What each symbol does to the points:
ψ: s114->s204, s237->s804, s547->s354, s375->s851, s112->s409, s699->s145, s102->s923, s923->s187, s214->s115, s115->s380, s820->s658, s222->s112, s409->s653, s174->s202, s380->s222, s362->s71, s955->s461, s628->s699, s145->s214, s71->s107, s339->s284, s653->s670, s370->s174, s851->s530, s487->s259, s187->s114, s107->s955, s111->s339, s259->s820, s202->s111, s530->s628, s461->s547, s284->s257, s257->s362, s670->s237, s281->s102, s204->s370, s804->s487, s354->s281, s658->s375
κ: s114->s214, s237->s955, s547->s653, s375->s339, s112->s281, s699->s370, s102->s222, s923->s380, s214->s114, s115->s187, s820->s257, s222->s102, s409->s354, s174->s628, s380->s923, s362->s259, s955->s237, s628->s174, s145->s204, s71->s487, s339->s375, s653->s547, s370->s699, s851->s111, s487->s71, s187->s115, s107->s804, s111->s851, s259->s362, s202->s530, s530->s202, s461->s670, s284->s658, s257->s820, s670->s461, s281->s112, s204->s145, s804->s107, s354->s409, s658->s284

The rows follow the links: the fewer symbols apart two points are, the more alike their rows tend to be.

Each row is also shifted at random along 4 hidden directions that mean nothing.

Row, then point:
 -63  -125   121  -242   419    80  -399   100    53   363  -250   289  -259    47  -206    -3   295   189  -105   -45   265    31  -205    90; point s354
-107    70   136   242  -194  -315   369    28  -143  -363   -73    -7  -131    37   180   -48  -229   -29  -182   111  -352    -5  -200  -222; point s380
 -59   369    74   207   468   148   281  -136  -118  -279    24   167   -95   -10   142   175  -156   122  -158   -88  -338  -111  -197  -226; point s214
 -49   154    97  -200   893  -103  -362    49   104   362  -129   580  -633    98  -226   221   244   135   -24  -168   369   154  -316  -116; point s102
 -48  -368    57   184  -159  -217   298   180    66  -236  -257   301  -531   215    53  -285  -261   104   190   317   -23   119   -25   -35; point s409
-209   215   101   210  -860  -399   340   -27  -180  -336   -55   325  -150    52   158    81  -180    13  -347    43  -369    61  -203  -303; point s115
-142  -420   -59    55  -530  -152   106   246  -179  -113  -283   528   192  -160   100  -392    12   -49  -625   257  -319    39  -171    21; point s71
 -98  -105  -189  -292  -415   -99  -381    -6    83   384   119   141  -182   191  -253    54   172   -70   187   -38   351    59   233    68; point s820
 127  -239   155   239  -121   141   326    78    39  -342  -211  -195   110   -58   178  -274  -259   157   123   183  -199   -24    14    86; point s112
-274   302  -139  -217    69  -209  -282  -176   -96   276   321  -181  -379   332  -170   296    99  -245   225  -169   126  -118   122  -138; point s851
 261  -420   -11  -118  -200   222  -158   224   224   178  -206   250   357  -269   -42  -291   140   118   -93   103   266   152    86   263; point s804
  79  -406    74   144   206  -134   187   258   106  -163  -259   131  -202   -24    73  -350   -87    26    39   287    24   158  -107    81; point s653
  47   475    81   150   325   485   175  -174   -53  -202     3   445   289  -224   113   286   -74   295  -366  -221  -302   -91  -137  -136; point s145
  53   167  -138   287  -160   -33   403    -8   -13  -385   133   388    82   -77   206    51  -264   -75  -132    42  -265    82    45  -192; point s111
 -320    -94     62   -310   -227   -424   -394    -33     11    400     34   -122  -1086    681   -354    109     60    -19    662     39    412    -55    136    -52; point s281

Complete each set of four: the symbols that take the first to the second take the third to the fourth.
Answers are names.
  30   260   122   253   226   285   347   -85   -60  -351   -91   203    81  -120   192   100  -203   222  -174   -22  -355  -103  -124  -140
: -169  -444     1   -47   352  -153  -135   263  -167   116  -405   552   -97  -126   -25  -344   195   -24  -626   196  -116    62  -395    50
::   34  -224  -141  -246   123   -14  -374   131   135   333     3   233  -115    40  -191   -85   193   -65    81    29   376   102    81   145
: s370

  19    76   113   308   321   282   395   -39   -24  -385  -111   147  -182    32   161   -30  -289   256   131    72  -311  -113   -53   -71
:  -31   256   144  -241  -206  -446  -298   -47    28   300    57  -117  -135    -4  -148   283   251  -102   -69  -188   303   208  -163  -165
::  134   498     1    18   125   -94     0  -123   143     4   182   241  -154   -11   -20   416    -4    23    59  -229   162   188   -37  -229
: s145

 164   497     2    19    94    65     7  -133   191    23   147   372  -103   -78   -22   411   -30   132    16  -258   203   193   -18  -214
:  143  -283   186  -225   589   480  -341    68    22   323  -289  -278   459  -286   -74  -158   287   182  -176   -46   120  -110  -137   345
::  296  -466    46   -33   -50    -6   -33   266   140    70  -266   122   504  -427    30  -330   132    30  -330   147   150   223  -150   196
: s115

  -58     16   -125   -270    442    -75   -384   -157    -40    394    360  -1005     39    231   -186    104    195   -330    536   -141    289   -223    245    172
: -209   492   -35    47    95    23    64  -229  -153   -70   197   153  -284   170    17   362   -54    19   -20  -173  -192  -142   -15  -238
::  231  -420    47    39  -382    69    55   262   170   -47  -352   481   240  -298    59  -354     1   176  -261   211    89   272   -59   148
: s820

-238  -319  -154   197  -192  -198   306    85  -170  -295    50   -11  -343   331    97  -281  -269  -198   194   276  -287  -121   142   -27
: -126  -410   118  -211  -492  -382  -279   184  -196   260  -286  -352   423  -234   -42  -313   318  -213  -580   124   -48    15  -313   112
:: -212  -495   -79     9  -114   183   -11   164   -55    -8  -272   538  -324   202   -62  -353   -86   148   -28   260  -143  -117    53   148
: s281

 -64    91   149   244  -480  -276   369     2  -145  -377   -75    17     8   -45   218   -28  -212    23  -232   101  -360    48  -208  -200
:  -55  -373   -86   177   209   269   205    50  -103  -213   -84  -169   153    29    92  -348  -172    12   101   217  -314  -215   138   202
::   -8   428    39   -85     2  -404  -125  -152   100   114   268  -174  -422   195  -115   393    35  -118   299  -164   288   148    -9  -208
: s259

 123  -447    83   124   -43   105   178   189   142  -155  -202   -68  -249   142    32  -381  -199   135   404   282    88    31   153   201
: -152   419  -102   -97   474    95  -197  -236   -75   168   293   -55  -256   231  -138   379    46   -30   182  -216    29  -177    96  -114
:: -164   431   -68   -32   -75   442   -52  -371   -38    56   355  -355  -231   379  -101   394  -125   128   622  -231   -19  -341   421     7
: s670

-136  -389  -109   148  -538    35   216    93  -152  -219   -29  -173   134    55    91  -340  -171   -70    23   251  -281  -167   180   133
:  136   385    76   -98   820     5  -211   -35   168   205     0   453  -290   -75  -110   369   178   129   -77  -247   299   197  -258  -162
:: -113  -155  -165   247  -235   -58   339    40   -89  -328   109    30   -30   109   175  -195  -265  -128    66   207  -314   -65   156   -60
: s102

-225   323  -152  -201  -132  -147  -277  -161   -89   282   308  -205  -242   267  -177   321   126  -201   165  -197   100  -126   150   -92
: -144   255  -217  -198   387    97  -341   -27    47   320   127   884  -471   184  -232   304   161    58   -72  -186   247    71   -18  -129
::   80  -378  -106  -176    63   -23  -284   133   138   279   -18   -41   -91    62  -167  -206   127   -56   256    96   347    97   122   222
: s804

 165  -420   -40  -124   -54   185  -164   169   207   178  -138    57   125   -68   -91  -277    80    77   153   117   302   116   158   287
:  318   459    32   180   266   -77   259  -141    30  -233   240  -477   803  -513   267   228    25  -215  -339  -224  -124   117  -158  -140
::  103   469   -31    85  -692   -63   153  -130   129  -136   209   396    51   -68    38   353  -128    76   -15  -191    57   226   104  -243
: s487

 -66    73   116   313   669   -97   390   -15  -103  -362   -88    61  -438   150   167   -49  -255    54    50    95  -282   -49  -210  -176
:   16   -75   135   290    73  -178   396    93   -45  -378  -219   208  -100  -100   207  -133  -176    73  -248   143  -285    70  -260  -140
::   64   297   -85   189  -555  -267   355   -75   -19  -310   232    47   286  -162   183   145  -172  -155  -182   -37  -207   121    35  -236
: s111

